Below is a small trained network, with its code and all its weights. Each question gives an input and a target symbol and asks what happens when units are switched off, that is, made to give their printed mean instead of their output.

import numpy as np


def w(rows, s, z=0):
    codes = np.array(rows[::2]) - 128.0
    scale = np.full(codes.shape[1], s)
    scale[-1] = z or s
    return codes * scale


def f(y):
    return np.maximum(y, 0)


def softmax(a):
    e = np.exp(a - a.max(-1, keepdims=True))
    return e / e.sum(-1, keepdims=True)


def log_softmax(a):
    a = a - a.max(-1, keepdims=True)
    return a - np.log(np.exp(a).sum(-1, keepdims=True))


def net(x, mask):
    ids = ['αδζθλξσψω'.index(c) for c in x.split()]
    T = len(ids)
    res = E[ids] + P[:T]
    r = res
    for j in range(2):
        rows = slice(3 * j, 3 * j + 3)
        q, k, v = (r @ M[0][rows].T for M in (Q, K, V))
        z = softmax(np.where(np.tri(T) > 0, q @ k.T / 3**0.5, -1e9)) @ v
        o = O[0][rows]
        res = res + np.where(mask[j], z, o[:, -1]) @ o[:, :-1]
    y = f(res @ A[0][:, :-1].T + A[0][:, -1])
    res = res + np.where(mask[2:6], y, B[0][:, -1]) @ B[0][:, :-1]
    return log_softmax(res[-1] @ U[:, :-1].T + U[:, -1])


Q, K, V, O, A, B = {}, {}, {}, {}, {}, {}
E = w([
[82,185,170,52],'α',
[94,128,21,233],'δ',
[108,175,159,109],'ζ',
[190,162,138,120],'θ',
[88,74,172,148],'λ',
[141,111,6,154],'ξ',
[119,166,119,103],'σ',
[220,213,107,97],'ψ',
[121,173,248,144],'ω',
],0.018)
P = w([
[88,207,2,120],'0',
[172,81,215,96],'1',
[175,86,222,111],'2',
[159,92,164,149],'3',
[145,75,155,155],'4',
[178,170,198,139],'5',
[143,110,170,179],'6',
[142,105,179,146],'7',
[171,170,180,135],'8',
],0.0078)
Q[0] = w([
[104,108,196,171],'h0',
[3,162,191,166],'h0',
[219,140,225,234],'h0',
[98,132,136,46],'h1',
[42,188,209,51],'h1',
[144,44,104,36],'h1',
],0.0075)
K[0] = w([
[105,167,108,42],'h0',
[28,184,54,89],'h0',
[90,176,97,187],'h0',
[110,161,241,111],'h1',
[48,154,52,145],'h1',
[141,2,156,182],'h1',
],0.0079)
V[0] = w([
[111,64,204,149],'h0',
[41,158,229,201],'h0',
[212,172,111,110],'h0',
[170,75,179,167],'h1',
[77,50,117,32],'h1',
[74,207,120,255],'h1',
],0.0098)
O[0] = w([
[125,171,61,189,61],'h0',
[47,170,82,164,184],'h0',
[138,139,122,106,208],'h0',
[186,248,115,255,90],'h1',
[87,52,8,134,2],'h1',
[142,78,117,253,196],'h1',
],0.0087,0.0045)
A[0] = w([
[234,141,3,253,214],'n0',
[7,152,206,140,137],'n1',
[69,140,165,151,105],'n2',
[105,51,123,201,2],'n3',
],0.0074,0.0022)
B[0] = w([
[135,62,141,84,237],'n0',
[93,151,4,73,255],'n1',
[87,166,73,137,186],'n2',
[106,254,223,104,148],'n3',
],0.009,0.0073)
U = w([
[38,192,57,41,1],'α',
[66,183,74,185,117],'δ',
[107,107,176,223,57],'ζ',
[189,110,158,152,213],'θ',
[117,127,167,138,29],'λ',
[165,41,13,93,213],'ξ',
[71,132,94,124,63],'σ',
[189,207,109,103,155],'ψ',
[54,253,72,230,209],'ω',
],0.0073,0.0041)

Each question gives the input, a string of symbols that net reads in full, and the target symbol t.
The units are the heads (3 rows each of Q, K, V and O) and the neurons (one row each of A and B). Each row of codes is followed by its name. A weight is (code - 128) times the scale printed after its matrix; where a second scale follows, it is the last column's (O, A, B and U).
mask holds one flag per unit, heads first, then neurons. A switched-off unit (its flag False) gives its mean, the last column of its rows in O or B, instead of its output. The means were averaged over made-up inputs and are rounded, as every weight is.
A unit's drop is (log p(t) with every unit on - log p(t) with that unit switched off) / (log p(t) with every unit on - log p(t) with every unit switched off).
The circuit of an input: a set's keep is (log p(t) with only the set's units on - log p(t) with every unit switched off) / (log p(t) with every unit on - log p(t) with every unit switched off). Starting from all 6 units, units are removed one at a time, each time the one whose removal leaves the highest keep (on an exact tie, the one counted first), for as long as the keep stays at least 0.8.
circuit, biggest first: the units of the circuit, biggest drop first
k most important neurons: the k neurons with the biggest drops, biggest first
which heads matter: for each layer, one digit per head in row order, 1 if its drop is at least 0.15 and else 0, layers parted by /
drop of u: that unit's drop, to one decimal
input ξ ξ ζ ψ ψ θ ψ ξ ω, target θ: which heads matter : 10
input ω ξ ω ω ζ, target ω: circuit, biggest first : [h0; h1]
input ζ θ θ θ α ω ξ ω, target α: which heads matter : 01
input ω δ ω α ζ ζ α ζ σ, target ω: which heads matter : 10
input ω ψ ζ, target ω: circuit, biggest first : [h0; n0]
input ξ ψ ζ, target θ: which heads matter : 10
input ω ω θ ω ζ ψ ξ θ σ, target ω: which heads matter : 11
input ω ω ξ ω θ ω ω θ, target ω: which heads matter : 10
input ξ θ ζ, target θ: 2 most important neurons : [n1; n2]
input ω ω δ ψ α ψ σ ω, target ω: 3 most important neurons : [n0; n2; n1]
input ζ ω σ ω λ ω, target α: drop of n3 : 0.0
input ξ ω ζ δ ω θ θ ζ ω, target θ: drop of h0 : 1.9
input ξ ξ σ λ, target θ: drop of h0 : 1.6
